Here is a tiny trained network, its code and every weight. The questions are about switching its units off for an input and a class, where a switched-off unit gives its printed mean instead of its output.

import numpy as np


def w(rows, s, z=0):
    codes = np.array(rows[::2]) - 128.0
    scale = np.full(codes.shape[1], s)
    scale[-1] = z or s
    return codes * scale


def f(y):
    return np.maximum(y, 0)


def log_softmax(a):
    a = a - a.max(-1, keepdims=True)
    return a - np.log(np.exp(a).sum(-1, keepdims=True))


def net(x, mask):
    res = np.array(x, float).reshape(1, 4) / 4 @ E
    y = f(res @ A[0][:, :-1].T + A[0][:, -1])
    res = res + np.where(mask, y, B[0][:, -1]) @ B[0][:, :-1]
    return log_softmax(res[-1] @ U[:, :-1].T + U[:, -1])


A, B = {}, {}
E = w([
[177,145,62,78,195,97,154,2,154,73,101],'x0',
[84,178,56,42,27,132,159,195,160,77,33],'x1',
[222,72,143,165,142,206,213,184,61,50,91],'x2',
[215,121,188,63,91,74,134,106,58,224,78],'x3',
],0.0088)
A[0] = w([
[65,82,164,166,47,115,58,214,130,157,166,82],'neuron 1',
[7,205,134,59,130,73,34,73,184,189,205,92],'neuron 2',
[160,140,164,41,87,65,126,98,98,243,121,73],'neuron 3',
[67,150,102,188,146,116,139,155,154,57,195,129],'neuron 4',
[173,74,110,152,178,252,216,172,87,46,101,97],'neuron 5',
[112,192,63,17,29,133,154,199,214,86,15,59],'neuron 6',
[148,127,84,90,167,86,123,36,174,81,130,109],'neuron 7',
[189,86,177,198,188,107,71,88,172,191,188,42],'neuron 8',
[55,149,109,102,145,72,79,95,151,162,160,3],'neuron 9',
[48,171,103,92,130,112,51,99,217,208,155,60],'neuron 10',
[162,52,190,213,249,139,93,61,111,150,221,79],'neuron 11',
[63,117,41,202,146,188,93,113,191,54,231,103],'neuron 12',
[218,129,167,91,90,112,142,126,42,183,74,89],'neuron 13',
[200,155,72,28,216,109,205,57,110,36,119,137],'neuron 14',
[29,160,92,157,151,215,132,133,189,58,166,41],'neuron 15',
[73,110,206,158,49,186,123,254,45,158,169,154],'neuron 16',
],0.0076,0.0055)
B[0] = w([
[93,145,100,185,245,113,109,119,147,226,110,194],'neuron 1',
[117,49,88,94,105,232,235,179,93,116,128,252],'neuron 2',
[30,166,183,96,136,13,111,144,30,34,170,190],'neuron 3',
[71,121,162,88,128,49,43,129,89,58,152,195],'neuron 4',
[112,59,71,72,101,199,225,166,66,91,164,211],'neuron 5',
[220,232,193,122,29,219,41,74,168,191,70,247],'neuron 6',
[23,169,47,185,217,74,108,159,199,255,77,207],'neuron 7',
[177,190,174,164,54,206,79,86,133,156,72,183],'neuron 8',
[170,113,141,149,162,177,191,190,113,105,147,178],'neuron 9',
[128,59,96,114,105,207,231,234,100,59,153,216],'neuron 10',
[172,189,173,63,47,234,86,116,149,156,55,214],'neuron 11',
[99,162,161,109,117,44,56,114,29,104,158,230],'neuron 12',
[45,157,173,50,171,38,142,139,36,16,166,185],'neuron 13',
[92,135,77,210,177,106,152,163,131,209,89,235],'neuron 14',
[104,166,162,96,134,93,73,119,55,78,163,205],'neuron 15',
[112,107,26,186,184,85,127,163,184,184,44,223],'neuron 16',
],0.0067,0.014)
U = w([
[185,188,182,116,39,181,70,101,131,146,83,104],'0',
[129,59,117,112,117,172,246,158,88,62,128,115],'1',
[79,156,177,105,143,23,75,115,62,36,139,104],'2',
[95,132,79,182,222,78,119,132,147,206,81,90],'3',
[117,89,113,118,105,95,115,91,128,137,116,251],'4',
[162,108,157,150,127,99,125,78,169,93,160,110],'5',
],0.011,0.015)

Each question gives the input, the list of numbers given to net, and the class t.
The units are the neurons (one row each of A and B). Each row of codes is followed by its name. A weight is (code - 128) times the scale printed after its matrix; where a second scale follows, it is the last column's (A, B and U).
mask holds one flag per neuron, in row order. A switched-off neuron (its flag False) gives its mean, the last column of its row in B, instead of its output. The means were averaged over made-up inputs and are rounded, as every weight is.
A unit's drop is (log p(t) with every unit on - log p(t) with that unit switched off) / (log p(t) with every unit on - log p(t) with every unit switched off).
The circuit of an input: a set's keep is (log p(t) with only the set's units on - log p(t) with every unit switched off) / (log p(t) with every unit on - log p(t) with every unit switched off). Starting from the 12 units with the biggest drops (on a tie, the unit counted first), units are removed one at a time, each time the one whose removal leaves the highest keep (on an exact tie, the one counted first), for as long as the keep stays at least 0.8.
units of the circuit, in order: the units of the circuit, biggest drop first
most important unit: the unit with the biggest drop
top k neurons: the k neurons with the biggest drops, biggest first
drop of u: that unit's drop, to one decimal
input [-7,1,4,1], class 3: most important unit	neuron 16
input [3,7,5,7], class 0: top 3 neurons	(neuron 6; neuron 12; neuron 4)
input [4,7,7,-4], class 0: top 3 neurons	(neuron 6; neuron 2; neuron 10)
input [3,-4,2,5], class 2: top 3 neurons	(neuron 6; neuron 13; neuron 3)
input [8,7,0,6], class 3: top 3 neurons	(neuron 14; neuron 7; neuron 11)
input [-4,-6,6,7], class 2: top 3 neurons	(neuron 13; neuron 6; neuron 2)
input [5,3,4,6], class 2: top 2 neurons	(neuron 13; neuron 2)
input [0,-4,-4,-4], class 0: top 2 neurons	(neuron 11; neuron 8)
input [-6,5,4,-4], class 3: top 3 neurons	(neuron 16; neuron 1; neuron 11)
input [3,4,1,1], class 0: top 2 neurons	(neuron 6; neuron 16)
input [8,4,1,-7], class 3: top 2 neurons	(neuron 14; neuron 7)
input [-3,3,2,-1], class 4: top 3 neurons	(neuron 7; neuron 11; neuron 14)
input [-4,8,8,7], class 0: top 3 neurons	(neuron 6; neuron 2; neuron 10)
input [-2,2,-5,-5], class 1: top 3 neurons	(neuron 2; neuron 10; neuron 3)
input [-6,-2,-1,4], class 3: units of the circuit, in order	(neuron 16)
input [-5,-7,-8,-6], class 1: top 4 neurons	(neuron 2; neuron 10; neuron 6; neuron 9)
input [-1,8,4,-5], class 0: drop of neuron 6	1.0
input [1,-5,-7,-4], class 1: drop of neuron 2	0.5
input [4,8,4,4], class 0: drop of neuron 6	2.2
input [-6,-4,5,-6], class 2: drop of neuron 10	0.3
input [3,4,-6,7], class 2: most important unit	neuron 3
